190 -62 -350 242 259 238 159 -708 -329 -789 282 -509 323 160 162 -> tuti
241 -380 207 291 112 -332 206 346 -645 -645 230 -645 97 209 241 -> kuz
-475 -131 -315 286 59 644 257 -12 409 477 207 -123 298 80 313 -> tet
-302 -421 154 -154 -304 5 99 -211 -166 -390 -115 349 -646 -227 138 -> veki
-239 293 -113 -15 157 -640 248 -117 151 -169 133 151 27 328 107 -> Vapi
243 -716 231 -191 -56 -315 -37 -222 467 183 -53 -214 -196 206 -153 -> Zal
-114 -87 323 -54 -114 -87 -134 -389 -114 -389 -170 -114 -150 -162 -87 -> ropu
-88 -49 496 -63 30 54 202 -433 -84 588 52 -433 79 121 -65 -> dobo
60 370 63 -70 -234 -380 -177 442 29 770 -223 -434 -263 -368 -103 -> tid
338 -67 345 -146 -293 875 -165 -143 -5 3 -240 137 -381 -165 -171 -> luf
all tet: 298 -> 12
all luf: -165 -> 6 13
all kuz: -645 -> 8 9 11
all ropu: -114 -> 0 4 8 11
all tet: 409 -> 8

303 303 -629 -439 474 186 474 -307  tanet
212 -29 -430 -29 -29 -29 212 -29  feb
0 0 -16 0 -156 -34 -647 199  simim
0 -62 -61 30 54 -89 59 30  boso
0 82 -145 0 0 0 0 0  kar
-430 -318 0 45 -28 -414 -410 336  vekek
-147 426 37 0 -228 0 304 234  Vik
-438 -190 -238 -29 -438 -238 -238 -438  Bav
-131 -269 514 35 -178 -334 -203 143  zabe
all tanet: 303 -> 0 1
all feb: 212 -> 0 6
all boso: -61 -> 2
all kar: 0 -> 0 3 4 5 6 7
all feb: -29 -> 1 3 4 5 7
all Bav: -438 -> 0 4 7
all boso: -62 -> 1

-186 -186 389 390 390 : fal
-555 -334 -555 -555 -555 : zuvi
313 736 163 448 -430 : Zibi
-618 -808 -663 -383 126 : fudus
816 451 -116 451 451 : led
105 -601 -600 -601 6 : Lano
all Lano: -601 -> 1 3
all led: 451 -> 1 3 4
all zuvi: -555 -> 0 2 3 4
all Lano: -600 -> 2
all fal: 390 -> 3 4

11 11 -422 -421 11 -422 : buf
212 153 212 153 212 212 : riv
-394 81 -517 -394 213 -268 : noros
114 212 561 -672 43 240 : vozog
10 10 -422 -422 10 395 : Tad
114 256 561 -672 43 240 : zenid
all Tad: 10 -> 0 1 4
all buf: 11 -> 0 1 4
all noros: -394 -> 0 3
all riv: 212 -> 0 2 4 5
all buf: -422 -> 2 5
all noros: 81 -> 1

134 66 902 381 690 498 192 596 690 690 = Rusap
-782 233 -414 37 37 -41 -414 597 37 536 = koteb
-782 233 451 -800 37 233 -414 597 904 451 = sovin
-309 438 334 -40 -534 -398 497 334 398 -40 = bap
-104 -786 -344 285 36 759 -499 355 411 -84 = Fedub
all bap: -40 -> 3 9
all Rusap: 690 -> 4 8 9
all sovin: 597 -> 7
all koteb: 37 -> 3 4 8

-42 51 37 -50 8 57 26 -53 26 -35 -7 -9 -17 54 29 45 -51 50 0 -24 -38 57
 7 -20 -14 -41 25 7 13 -22 20 21 -49 134 134 36 21 34 43 -45 37 -38 -59
 134 -72 -85 : kugoz
438 -536 -394 525 -82 -598 621 558 -276 366 69 93 175 -567 -302 -470 542
 -525 4 256 400 -601 -58 214 -11 433 -267 -70 -140 229 -215 -223 517 475
 -273 -380 -224 -363 -453 -249 205 -208 -327 742 -397 -466 : pibit
11 -13 -10 13 -2 -15 15 14 -7 9 -2 2 4 -14 -8 -2 13 -13 -5 6 10 -15 -2
 -2 4 11 -7 -2 -3 6 -5 -10 13 12 -7 -9 -6 -9 -11 -6 5 -5 -8 18 -10 -12 : nuf
-42 51 37 -50 8 57 -59 -53 26 -35 -7 -9 -17 54 29 45 -51 50 0 -24 -38 57
 -49 -20 -14 -41 25 -49 -59 -22 20 21 -49 -45 26 36 21 -59 43 24 -49 20
 31 -70 38 44 : zizo
133 -163 -120 160 -25 -68 189 169 -84 111 21 28 53 -172 -92 -143 -23
 -160 1 78 121 -183 -23 -68 45 132 -81 -21 -42 70 -65 -68 157 144 -83
 -116 -68 -110 -138 -76 62 -68 -99 225 -121 -142 : Pizu
-45 55 41 -54 8 62 -64 -58 29 -38 -7 -10 -18 59 31 48 -56 54 0 -26 -41
 62 8 -22 -7 -45 28 7 14 -24 22 23 -53 -49 28 39 23 37 47 26 -21 21 34
 -76 41 48 : suve
103 -126 -92 123 -19 135 146 131 -65 86 16 22 41 -133 -71 -110 127 -123
 1 60 94 -141 -17 50 35 102 -63 -16 -33 54 -51 -52 121 112 -64 -89 -53
 -85 -106 -58 48 -49 -77 174 -93 -109 : Baze
all zizo: -59 -> 6 28 37
all nuf: -2 -> 4 10 15 22 23 27
all suve: -7 -> 10 24
all nuf: -10 -> 2 31 44
all Pizu: -68 -> 5 23 31 36 41
all Pizu: -23 -> 16 22
all kugoz: 134 -> 33 34 43

70 -561 346 -76 95 663 180 -192 -177 -> Zosub
-92 82 48 -12 251 368 115 -341 -130 -> pepif
307 -383 232 21 -241 -228 259 -124 -132 -> gel
-602 -156 665 7 304 272 -25 754 159 -> soze
240 659 63 -242 -566 -472 219 -192 -177 -> kegu
-75 -75 -16 -613 -75 -613 -268 -613 -75 -> nere
240 659 63 -242 -566 -472 219 -192 -73 -> gapuz
-373 -161 -474 116 217 -237 162 -100 -30 -> zezu
-474 384 182 -140 -523 -492 -269 -243 154 -> Togi
40 -232 -419 -21 -27 -211 133 80 -45 -> nuvek
474 -84 661 -336 -336 -336 -404 474 474 -> batu
-602 -156 665 7 304 -17 60 -335 -108 -> sones
all batu: -336 -> 3 4 5
all nere: -75 -> 0 1 4 8

-8 30 41 48 117 9 -192 57 32 -99 106 -50 25 150 30 51 94 124 10 30 -39
 15 -98 -79 18 -143 124 -11 83 124 78 -13 123 -43 71 4 56 22 41 32 -19
 24 3 -99 26 19  mus
-129 -133 -81 239 184 313 -123 135 257 -370 -155 -144 25 150 82 349 -131
 236 -17 30 -101 120 123 -253 -10 -86 -234 96 271 123 183 142 -5 129 -37
 113 -86 -259 272 32 275 -146 218 59 318 -81  Suvip
-8 -188 -285 96 -83 313 497 -72 157 36 -504 44 -26 -322 183 -23 -400
 -269 -43 -124 66 15 217 95 -108 423 203 96 -104 681 -134 -124 -516 244
 -145 103 -312 -322 127 -167 275 -248 160 428 151 -131  noluf
263 -297 -407 144 -350 434 497 -202 182 -99 -678 161 202 -287 234 -23
 -490 -381 -43 -36 86 -141 351 269 -38 423 106 42 -245 761 78 258 -580
 301 -361 74 -284 -290 -17 -316 165 -282 101 533 235 -180  Lagar
113 -133 -81 239 50 374 -261 31 207 -506 -242 -50 228 -321 82 275 -86
 180 10 118 -59 -37 -142 -122 60 -256 -283 15 177 -36 342 103 59 100
 -145 64 -1 -134 98 -42 91 -112 101 59 318 -81  Mopa
all mus: 124 -> 17 26 29
all noluf: -322 -> 13 37

532 -594 132 337 139 435 -129 -116 -208 303 -207 -159 409 -438 -22 111
 701 -261 -30 115 110 38 20 -134 349 -236 410 -159 -538 286 -133 262
 -417 -179 -159 43 -252 410 276 130 -170 -24 -175 = seref
370 -83 25 132 272 160 755 19 -83 847 132 398 43 406 -377 -19 187 -269
 71 -106 -325 132 -173 98 -214 486 89 132 19 19 466 19 88 544 377 398
 -41 195 132 418 137 398 591 = nukuf
-441 -689 74 73 -234 -344 176 52 16 -229 -328 335 -325 -296 402 -576 36
 -108 86 -195 -321 493 77 -242 -194 -125 418 229 -232 74 -120 -89 -467
 -199 42 522 463 -440 202 542 -29 -103 -696 = kipub
-255 -548 9 163 -164 -335 57 69 6 -196 -407 125 -242 -176 335 -513 -7 0
 -83 -283 -258 463 71 -99 -447 -127 477 94 -432 -69 -101 22 -432 -152 52
 519 685 -357 67 548 -28 140 -647 = leliz
-162 -658 35 -130 -170 -194 128 399 -95 -158 -333 374 -345 -377 364 -459
 20 -56 30 -150 -349 490 56 -79 -170 -10 419 169 -287 90 -184 -130 -302
 -136 -170 528 -130 -519 2 564 -76 -24 -629 = Fuf
all Fuf: -130 -> 3 31 36
all seref: 410 -> 26 37
all nukuf: 19 -> 7 28 29 31
all nukuf: 398 -> 11 35 41
all nukuf: 132 -> 3 10 21 27 38

299 291 299 299 299 : bofo
-116 -116 -116 -116 300 : sizet
144 -236 -96 314 -539 : Boti
1 1 1 290 290 : gita
143 -117 -117 55 299 : sufil
all bofo: 299 -> 0 2 3 4
all gita: 1 -> 0 1 2
all sizet: -116 -> 0 1 2 3
all Boti: -96 -> 2
all gita: 290 -> 3 4
all Boti: 144 -> 0
all sizet: 300 -> 4

-176 -76 -46 -81 -231 -10 4 134 -10 9 136 -10 99 -175 -408 -217 -79 -93
 751 241 -75 146 -10 184 -179 -5 99 -65 35 -243 63 122 4 18 -73 4 -115
 31 -195 110 -66 96 -> bupaf
204 -14 77 75 113 -36 64 -59 -20 -34 417 -71 29 18 100 -10 -30 -26 408
 22 -258 -110 -60 88 -436 56 28 -102 -4 -268 -322 205 11 215 50 -104 -63
 4 -5 53 -14 -72 -> Gir
-60 -28 -33 31 46 -171 273 124 -59 205 6 -78 -33 -29 -123 -14 -108 -37 0
 215 -190 -484 434 -22 41 -37 -47 92 228 145 31 284 -27 100 -15 -54 -61
 34 -152 22 -57 -37 -> Vora
-164 -144 54 128 -56 -56 252 -13 49 74 561 -39 -16 -27 -275 -30 -61 23
 -482 77 157 -213 -11 -79 -18 -62 -38 31 -183 -117 200 -259 184 207 -206
 154 31 -17 -19 -20 -62 5 -> liba
98 -62 -16 92 57 -119 362 11 21 -57 -533 -70 -85 100 161 176 82 -85 -65
 90 154 -119 101 40 63 133 156 -62 -141 160 -95 -224 99 76 84 -27 40 15
 -87 -68 -35 -340 -> tuvoz
13 -77 -105 101 52 45 482 159 -11 156 -85 -93 -1 -2 -235 -38 -90 6 80
 -45 -163 -556 -702 -54 -44 0 -36 -80 -42 -76 76 116 50 57 -68 61 -63
 -56 132 9 -94 -91 -> fomi
all tuvoz: -62 -> 1 27
all bupaf: -10 -> 5 8 11 22
all Vora: -57 -> 40

44 330 -160 330 655 = sed
260 260 -238 45 45 = Furu
50 324 50 -408 -364 = sibe
-166 -237 -237 46 101 = Nif
73 73 71 74 71 = sis
all sibe: 50 -> 0 2
all sis: 73 -> 0 1
all Nif: -237 -> 1 2
all sed: 44 -> 0
all Furu: 45 -> 3 4

-78 44 11 17 10 268 20 3 -23 20 52 21 -7 -20 -23 49 -12 -1 -28 -10 20 44
 16 -16 16 19 26 = Vup
441 228 -4 228 -39 -15 -97 -39 -3 267 267 -234 18 267 3 -718 -15 -68 228
 -39 -31 276 -467 -169 -30 -43 -19 = reg
441 -142 -4 228 -39 -15 -97 -98 -3 -55 267 -234 18 -55 3 -718 4 -68 0
 -120 -31 276 -467 -169 -30 -43 -19 = tolun
all reg: 267 -> 9 10 13
all reg: -15 -> 5 16
all Vup: 44 -> 1 21
all Vup: 20 -> 6 9 20

16 0 -6 16 3 19 16 39 117 214 337 488 641 742 773 703 16 1 16 179 92 37
 20 1 -13 1 1 -3 -6  fopa
-2 8 8 -11 -10 11 -6 2 14 17 7 -13 -4 5 9 6 -3 -2 7 2 28 64 113 214 343
 502 652 758 769  Lurek
487 331 211 112 57 19 12 4 2 -12 2 -8 13 -3 -9 6 -4 -10 5 1 4 2 1 3 11
 -9 1 -12 1  Pofa
-5 5 755 2 -8 -6 5 -9 380 8 18 34 96 144 381 418 577 380 776 755 673 531
 380 241 134 68 35 4 -1  bufav
all bufav: 380 -> 8 17 22
all fopa: 1 -> 17 23 25 26
all bufav: 418 -> 15
all Pofa: 12 -> 6
all Pofa: 1 -> 19 22 26 28
all Pofa: 5 -> 18

704 -245 703 -245 -245 -245 -245 704 : Kuga
-535 172 -227 -611 -131 703 373 -226 : duno
-392 243 -757 -306 -757 -91 -244 -136 : dapan
all Kuga: 703 -> 2
all Kuga: -245 -> 1 3 4 5 6
all Kuga: 704 -> 0 7
all dapan: -306 -> 3
all duno: -227 -> 2
all dapan: -91 -> 5
all dapan: -757 -> 2 4

-117 -743 -271 -342 406 -135 -400 -322 102 222 -> Zub
4 278 -184 89 471 -340 -713 19 41 501 -> tul
-341 -354 -229 -388 -341 -496 168 168 121 206 -> Pur
4 278 -184 89 471 -340 -713 19 95 501 -> pulu
-117 -743 -271 -58 406 -135 -282 -180 14 -106 -> magib
all Pur: -341 -> 0 4
all Zub: -400 -> 6

-623 -821 831 -392 755 545 -> torib
-321 -753 531 513 -321 -321 -> ragib
-447 404 -836 -747 404 207 -> fura
637 -605 -94 301 -855 -526 -> pav
98 44 -8 103 -51 122 -> kuvek
all ragib: -321 -> 0 4 5
all fura: 404 -> 1 4
all torib: 545 -> 5

-30 -398 84 173 -515 263 -3 -30 42 -30 111 752 623 510 474 -130 -379
 -120 -241 356 408 216 328 -542 -30 739 -209 -3 -268 -33 -139 -283 -147
 -2 -3 557 344 -1 345 319 -233 -123 -3  siz
-447 -540 -286 -288 -515 -192 319 -155 196 318 -201 752 489 91 683 90
 -98 -120 -199 356 118 273 -272 -542 -138 325 -209 -356 -158 752 122
 -187 -272 -59 -213 557 -233 305 222 319 -233 -493 -233  Rab
206 -84 317 -11 -640 376 -232 182 42 -30 174 -84 317 353 160 2 -215 -880
 -365 260 -84 -237 317 -315 317 233 -66 -280 64 -292 -270 486 -85 228
 566 142 317 305 -23 -84 112 -678 -532  Sem
-188 881 -163 81 110 490 141 -358 -499 -117 174 -810 19 91 -259 134 -215
 449 -33 -408 51 -10 1 365 -8 555 740 -129 -711 32 -85 -91 228 105 283
 -24 -370 -307 -207 -309 -60 801 86  Peb
all siz: 739 -> 25
all Sem: -84 -> 1 11 20 39
all Rab: -187 -> 31
all Rab: -233 -> 36 40 42
all siz: -3 -> 6 27 34 42
all siz: 173 -> 3

-63 -98 -63 -411 -411 = lol
323 323 323 323 323 = toze
-63 322 -63 -97 -411 = fike
83 247 523 322 121 = fimu
12 878 878 878 878 = Vokeg
118 -758 -757 -757 118 = Magig
all lol: -63 -> 0 2
all Magig: 118 -> 0 4
all Vokeg: 878 -> 1 2 3 4
all Magig: -757 -> 2 3
all toze: 323 -> 0 1 2 3 4
all Vokeg: 12 -> 0

145 -21 145 296 -194 = fon
-446 200 200 -99 -99 = zubon
-210 295 295 -210 -210 = Sorug
-315 -21 436 148 576 = lumu
29 35 567 282 109 = novi
296 -4 -445 864 156 = ruvod
-446 295 200 145 -99 = Luma
-446 -144 200 542 231 = Ferot
all zubon: -99 -> 3 4
all Luma: -99 -> 4
all Sorug: -210 -> 0 3 4
all zubon: -446 -> 0
all lumu: -21 -> 1
all fon: 296 -> 3

218 37 732 180 141 -370 304 224 -119 -187 -110 -330 16 -515 -354 473 448
 -536 40 -183 -29 -110 123 306 -198 219 -465 287 116 582 -280  Gaki
218 37 732 164 141 -370 40 224 113 -187 -110 -330 -465 -515 -354 -465
 -16 -536 40 -183 218 -110 123 306 -198 67 218 287 116 582 -280  tuta
165 188 -581 -101 -60 236 -6 49 199 538 66 -623 -131 -242 -124 -48 -352
 -169 246 -240 -587 242 195 214 795 337 -151 -75 -512 -13 -24  lorit
-74 24 -695 -98 -325 -110 -49 -19 -13 246 81 53 157 -114 -19 -224 -106
 -30 163 -104 1 165 79 -274 318 -49 127 20 -349 -247 -18  goziv
-368 510 203 -309 -381 -335 -115 226 -56 259 441 21 -171 -113 -312 -478
 244 -312 -312 878 266 640 157 142 344 -511 -294 263 87 19 -772  Belu
-371 520 215 -350 -378 -350 -110 214 -302 259 462 23 -183 -118 170 -481
 249 -64 -295 870 260 638 150 138 -302 -516 -302 254 96 20 -820  zap
361 125 675 -161 473 172 7 110 2 -123 223 -263 -86 177 62 223 -131 -112
 -74 -245 -340 223 94 152 -153 297 -87 51 -86 444 26  mepaf
150 -43 -587 406 -204 244 -77 76 -3 177 36 -587 168 -613 -305 103 -390
 -621 393 -341 -326 -74 381 130 354 442 52 -59 -383 -142 499  luda
all tuta: 218 -> 0 20 26
all Belu: -312 -> 14 17 18
all mepaf: 223 -> 10 15 21
all zap: -350 -> 3 5
all Belu: 266 -> 20

152 114 354 -344 62 -5 -> nuso
277 110 429 149 -18 -302 -> loza
598 736 129 -313 319 837 -> depa
143 -11 -244 -804 -313 246 -> Nolok
-345 -187 -345 77 -340 -345 -> bobu
-261 -261 -261 -344 -344 -344 -> kosap
-239 -258 -97 58 446 -303 -> zese
253 -15 84 -78 -388 -311 -> pomo
all bobu: -345 -> 0 2 5
all kosap: -344 -> 3 4 5

75 264 745 264 6 -1 6 3 -1 -> tavuk
352 -8 390 48 -10 5 5 8 33 -> Retip
482 741 281 372 2 -13 -1 6 69 -> poti
0 3 -8 85 504 729 252 15 -17 -> Zufos
-5 0 53 414 770 315 27 -9 -10 -> sud
5 0 0 35 13 5 2 0 5 -> Kosun
355 -7 11 51 355 11 -11 11 51 -> Guko
354 221 729 536 108 10 9 -9 -6 -> ruf
-9 -6 -1 6 101 596 690 181 19 -> tusu
all Guko: 11 -> 2 5 7
all Kosun: 0 -> 1 2 7
all tavuk: 264 -> 1 3
all Retip: -10 -> 4
all tavuk: 6 -> 4 6
all Guko: 355 -> 0 4

-40 16 -49 -25 -93 -> biruf
-26 -26 63 -109 63 -> garil
882 232 100 -13 358 -> kobu
-331 -21 86 -145 -21 -> vot
-270 -108 -108 145 145 -> nem
-94 -94 -94 -53 -94 -> Ker
-179 2 -33 -59 -263 -> kezis
85 85 -102 210 85 -> niv
-179 2 -33 -59 -39 -> Lovig
-210 16 -171 -19 -162 -> kezu
-210 16 -3 -19 -162 -> tafa
-158 85 -102 210 22 -> Fevi
all Lovig: -39 -> 4
all garil: -26 -> 0 1
all nem: -108 -> 1 2
all Ker: -94 -> 0 1 2 4
all garil: 63 -> 2 4
all niv: 85 -> 0 1 4
all vot: -21 -> 1 4

-387 278 394 166 394 : dekog
-50 18 18 -50 18 : Lok
350 -163 211 -63 5 : guf
167 167 167 166 180 : zukaz
318 272 12 314 163 : Tud
350 -163 -62 -63 -63 : Zisap
all dekog: 394 -> 2 4
all Lok: -50 -> 0 3
all Zisap: 350 -> 0
all zukaz: 167 -> 0 1 2
all Tud: 12 -> 2
all Zisap: -63 -> 3 4

-253 -80 -69 -15 -283 -422 -27 -56 -253 39 -56 123 -163 -70 -33 -78 65
 26 -174 80 -32 -> bagog
90 225 74 -52 -319 108 -90 -221 -116 155 -411 180 -203 113 -209 291 44
 -13 -539 23 83 -> nitef
90 -209 -203 -52 -319 108 -90 -221 -116 155 -411 180 -203 113 -209 291
 -122 -196 -49 -43 -43 -> sar
-70 -55 -69 -15 -70 -422 -27 -56 -56 -56 -69 123 -70 -70 -70 -318 65 -56
 -174 80 -56 -> rano
90 225 74 -52 -319 108 -90 -221 -252 155 -411 180 -203 113 -221 291 -122
 -196 -49 133 -67 -> ziner
all bagog: -56 -> 7 10
all sar: -203 -> 2 12
all rano: -56 -> 7 8 9 17 20
all bagog: -253 -> 0 8
all ziner: -319 -> 4
all rano: -70 -> 0 4 12 13 14

475 642 119 642 642 = Sef
434 193 -383 228 212 = fara
435 435 359 435 -241 = lugin
all Sef: 642 -> 1 3 4
all lugin: 435 -> 0 1 3
all Sef: 119 -> 2
all Sef: 475 -> 0

